Here is a tiny trained network, its code and every weight. The questions are about switching its units off for an input and a target symbol, where a switched-off unit gives its printed mean instead of its output.

import numpy as np


def w(rows, s, z=0):
    codes = np.array(rows[::2]) - 128.0
    scale = np.full(codes.shape[1], s)
    scale[-1] = z or s
    return codes * scale


def norm(h):
    return h / np.sqrt((h * h).mean(-1, keepdims=True) + 1e-5)


def f(y):
    return np.maximum(y, 0)


def softmax(a):
    e = np.exp(a - a.max(-1, keepdims=True))
    return e / e.sum(-1, keepdims=True)


def log_softmax(a):
    a = a - a.max(-1, keepdims=True)
    return a - np.log(np.exp(a).sum(-1, keepdims=True))


def net(x, mask):
    ids = ['Σζηθτφ'.index(c) for c in x.split()]
    T = len(ids)
    res = E[ids] + P[:T]
    u = 0
    for l in range(2):
        r = norm(res)
        for j in range(3):
            rows = slice(2 * j, 2 * j + 2)
            q, k, v = (r @ M[l][rows].T for M in (Q, K, V))
            z = softmax(np.where(np.tri(T) > 0, q @ k.T / 2**0.5, -1e9)) @ v
            o = O[l][rows]
            res = res + np.where(mask[u + j], z, o[:, -1]) @ o[:, :-1]
        u += 3
        y = f(norm(res) @ A[l][:, :-1].T + A[l][:, -1])
        res = res + np.where(mask[u : u + 8], y, B[l][:, -1]) @ B[l][:, :-1]
        u += 8
    return log_softmax(norm(res)[-1] @ U[:, :-1].T + U[:, -1])


Q, K, V, O, A, B = {}, {}, {}, {}, {}, {}
E = w([
[69,224,116,61,142,113,139,198,238],'Σ',
[140,164,105,111,127,139,105,3,131],'ζ',
[89,106,123,151,22,143,168,124,119],'η',
[144,87,243,134,124,86,111,83,132],'θ',
[143,158,148,121,89,174,78,154,121],'τ',
[149,66,44,185,123,137,152,188,57],'φ',
],0.0042)
P = w([
[159,65,159,137,232,233,240,140,249],'0',
[231,162,110,53,21,75,117,116,109],'1',
[215,164,107,87,43,84,105,111,117],'2',
[187,174,103,116,51,90,95,115,109],'3',
[167,176,103,144,74,95,87,133,116],'4',
[149,166,101,141,85,114,80,123,113],'5',
[136,151,99,158,102,119,69,126,119],'6',
[118,153,112,155,107,129,85,135,115],'7',
[106,150,120,157,118,131,79,144,105],'8',
[99,147,126,165,128,129,85,146,94],'9',
[87,134,135,165,138,127,78,154,83],'10',
[83,146,127,174,144,148,91,150,86],'11',
[75,130,139,186,151,137,88,157,80],'12',
[65,127,132,185,155,146,89,150,72],'13',
],0.0019)
Q[0] = w([
[140,84,198,196,67,125,79,129,110],'0.h0',
[92,193,132,106,39,195,96,105,138],'0.h0',
[145,125,97,97,134,65,179,94,132],'0.h1',
[97,177,82,118,156,117,191,162,178],'0.h1',
[166,89,149,118,254,67,169,61,129],'0.h2',
[139,121,124,157,119,81,124,202,54],'0.h2',
],0.0047)
K[0] = w([
[129,154,123,134,23,252,126,106,131],'0.h0',
[41,198,198,85,114,69,26,57,163],'0.h0',
[37,127,114,140,202,51,154,105,146],'0.h1',
[117,165,142,81,159,155,168,152,208],'0.h1',
[234,113,225,111,185,158,88,79,175],'0.h2',
[82,75,141,195,84,106,158,193,101],'0.h2',
],0.004)
V[0] = w([
[157,67,64,147,131,51,141,123,79],'0.h0',
[99,165,211,77,124,68,161,51,215],'0.h0',
[46,248,125,81,109,19,130,155,178],'0.h1',
[38,70,92,195,43,100,217,57,96],'0.h1',
[124,214,47,92,108,246,100,219,130],'0.h2',
[101,92,243,137,85,120,152,254,151],'0.h2',
],0.0028)
O[0] = w([
[115,219,130,140,108,149,83,124,111,107],'0.h0',
[181,78,167,149,159,35,177,84,137,77],'0.h0',
[39,91,180,150,36,175,115,122,61,116],'0.h1',
[130,217,177,170,86,110,158,9,184,126],'0.h1',
[220,121,115,72,178,113,95,5,76,255],'0.h2',
[140,116,184,71,72,189,95,72,244,139],'0.h2',
],0.0033,0.0019)
A[0] = w([
[195,105,172,153,89,81,96,56,41,132],'0.n0',
[162,238,131,128,80,126,107,112,166,135],'0.n1',
[160,175,69,169,121,154,115,79,55,132],'0.n2',
[156,5,52,158,69,121,206,182,83,94],'0.n3',
[79,122,102,34,159,185,68,168,85,124],'0.n4',
[56,90,203,117,73,116,144,136,205,115],'0.n5',
[99,173,97,143,178,32,145,93,38,2],'0.n6',
[131,190,114,97,171,80,128,166,182,98],'0.n7',
],0.0035,0.0038)
B[0] = w([
[152,211,69,60,182,84,116,149,204,236],'0.n0',
[146,101,137,84,170,57,130,134,115,205],'0.n1',
[44,88,226,119,78,117,130,159,133,253],'0.n2',
[155,244,169,41,208,36,101,63,233,198],'0.n3',
[130,119,181,219,58,141,126,73,104,214],'0.n4',
[116,147,28,166,114,178,101,144,1,197],'0.n5',
[71,69,116,215,15,230,125,221,53,143],'0.n6',
[191,149,120,134,145,78,128,44,160,164],'0.n7',
],0.0032,0.0036)
Q[1] = w([
[128,227,178,105,28,48,2,104,88],'1.h0',
[106,149,139,126,93,98,71,126,109],'1.h0',
[91,111,146,197,76,234,126,128,56],'1.h1',
[103,64,101,196,85,226,167,168,54],'1.h1',
[136,44,77,143,195,152,248,163,168],'1.h2',
[153,57,92,150,203,167,221,146,158],'1.h2',
],0.005)
K[1] = w([
[130,83,99,172,184,254,222,142,170],'1.h0',
[155,107,116,133,173,185,169,128,160],'1.h0',
[80,170,142,149,83,102,63,130,50],'1.h1',
[57,122,132,141,77,136,80,170,19],'1.h1',
[121,194,130,118,67,92,67,127,100],'1.h2',
[118,204,113,129,62,83,50,132,92],'1.h2',
],0.0074)
V[1] = w([
[184,232,64,156,150,146,81,139,92],'1.h0',
[147,201,104,159,97,178,178,121,209],'1.h0',
[201,106,98,83,166,141,185,174,209],'1.h1',
[184,177,146,44,107,21,75,82,129],'1.h1',
[87,126,74,2,89,184,149,109,110],'1.h2',
[221,122,168,88,69,124,76,83,130],'1.h2',
],0.0042)
O[1] = w([
[162,94,32,169,125,88,65,120,167,111],'1.h0',
[99,113,111,196,84,195,122,107,172,253],'1.h0',
[73,73,161,68,172,120,92,146,104,225],'1.h1',
[136,112,81,168,80,69,176,251,108,167],'1.h1',
[100,110,234,122,105,77,51,70,136,155],'1.h2',
[208,255,171,124,80,153,84,91,120,106],'1.h2',
],0.005,0.0042)
A[1] = w([
[136,190,102,124,88,22,110,216,142,91],'1.n0',
[216,153,98,198,105,123,141,149,61,65],'1.n1',
[144,152,158,46,187,164,119,9,225,5],'1.n2',
[173,59,178,130,163,191,127,53,203,93],'1.n3',
[143,224,199,87,150,142,219,144,15,143],'1.n4',
[159,101,109,21,250,90,165,78,210,81],'1.n5',
[152,76,3,112,213,126,186,162,106,139],'1.n6',
[176,129,106,215,75,143,111,81,208,90],'1.n7',
],0.0038,0.0024)
B[1] = w([
[148,118,169,93,178,87,166,93,124,222],'1.n0',
[196,162,138,127,148,124,135,80,141,182],'1.n1',
[204,180,72,186,132,143,205,114,136,214],'1.n2',
[181,176,95,121,116,36,79,92,131,191],'1.n3',
[118,53,81,104,174,189,77,112,158,253],'1.n4',
[230,179,66,151,123,55,184,137,157,213],'1.n5',
[98,149,253,123,79,103,104,119,99,219],'1.n6',
[99,123,181,82,178,122,117,126,67,217],'1.n7',
],0.005,0.0027)
U = w([
[2,62,198,75,136,151,63,120,97,201],'Σ',
[143,126,136,160,111,34,209,228,83,17],'ζ',
[154,190,162,225,45,219,124,93,112,121],'η',
[133,98,75,103,193,235,197,181,117,33],'θ',
[228,173,132,60,197,88,121,59,176,254],'τ',
[127,46,20,203,132,104,64,116,166,71],'φ',
],0.0047,0.00096)

Each question gives the input, a string of symbols that net reads in full, and the target symbol t.
The units are the heads (2 rows each of Q, K, V and O) and the neurons (one row each of A and B). Each row of codes is followed by its name. A weight is (code - 128) times the scale printed after its matrix; where a second scale follows, it is the last column's (O, A, B and U).
mask holds one flag per unit, layer by layer, with each layer's heads first. A switched-off unit (its flag False) gives its mean, the last column of its rows in O or B, instead of its output. The means were averaged over made-up inputs and are rounded, as every weight is.
A unit's drop is (log p(t) with every unit on - log p(t) with that unit switched off) / (log p(t) with every unit on - log p(t) with every unit switched off).
The circuit of an input: a set's keep is (log p(t) with only the set's units on - log p(t) with every unit switched off) / (log p(t) with every unit on - log p(t) with every unit switched off). Starting from the 12 units with the biggest drops (on a tie, the unit counted first), units are removed one at a time, each time the one whose removal leaves the highest keep (on an exact tie, the one counted first), for as long as the keep stays at least 0.8.
units of the circuit, in order: the units of the circuit, biggest drop first
unit that matters most: the unit with the biggest drop
k most important neurons: the k neurons with the biggest drops, biggest first
top k neurons in layer l: the k neurons of layer l with the biggest drops, biggest first
heads that matter: for each layer, one digit per head in row order, 1 if its drop is at least 0.15 and else 0, layers parted by /
input θ Σ η η, target θ: heads that matter	111 / 101
input φ τ Σ φ Σ φ φ η ζ φ ζ ζ, target ζ: heads that matter	011 / 010
input η τ η ζ η Σ τ Σ, target η: heads that matter	011 / 101
input τ Σ θ Σ θ θ, target ζ: units of the circuit, in order	1.h1
input θ θ φ φ ζ, target θ: heads that matter	101 / 101
input Σ θ Σ ζ θ θ φ φ, target Σ: heads that matter	101 / 000
input η Σ ζ ζ φ ζ τ Σ η ζ, target η: heads that matter	001 / 111
input Σ η θ φ Σ φ θ η Σ, target ζ: top 2 neurons in layer 0	0.n5, 0.n3
input φ Σ η Σ η φ ζ, target φ: units of the circuit, in order	1.h0, 0.h0
input ζ Σ τ Σ Σ φ Σ φ ζ ζ Σ, target ζ: heads that matter	001 / 111
input Σ τ η Σ, target Σ: heads that matter	111 / 000
input φ ζ φ φ η τ θ φ ζ, target Σ: 3 most important neurons	0.n6, 0.n3, 0.n5
input θ η ζ φ, target θ: heads that matter	101 / 101
input θ Σ Σ ζ Σ ζ φ ζ, target ζ: units of the circuit, in order	1.h1, 0.h2
input η Σ τ η τ η φ τ θ θ Σ θ, target η: unit that matters most	1.h0
input θ φ Σ Σ η η, target θ: units of the circuit, in order	1.h0, 1.h2, 1.n4
input φ Σ η θ φ φ Σ φ Σ Σ Σ φ θ, target φ: units of the circuit, in order	1.h0, 0.h0
input ζ Σ Σ φ φ φ, target ζ: heads that matter	101 / 010
input φ Σ η θ φ φ φ ζ θ τ φ Σ θ, target ζ: units of the circuit, in order	1.h1, 0.n3
input θ θ τ θ Σ Σ θ τ η Σ θ, target η: units of the circuit, in order	0.h2, 0.n5, 1.h1
input τ φ θ φ φ, target τ: heads that matter	011 / 101
input φ φ φ φ Σ φ τ θ τ η τ φ τ θ, target φ: units of the circuit, in order	0.h0, 1.h0
input θ Σ φ, target τ: units of the circuit, in order	0.n3
input η φ ζ φ ζ η φ ζ, target η: heads that matter	001 / 101
input Σ φ η τ τ, target Σ: heads that matter	101 / 000
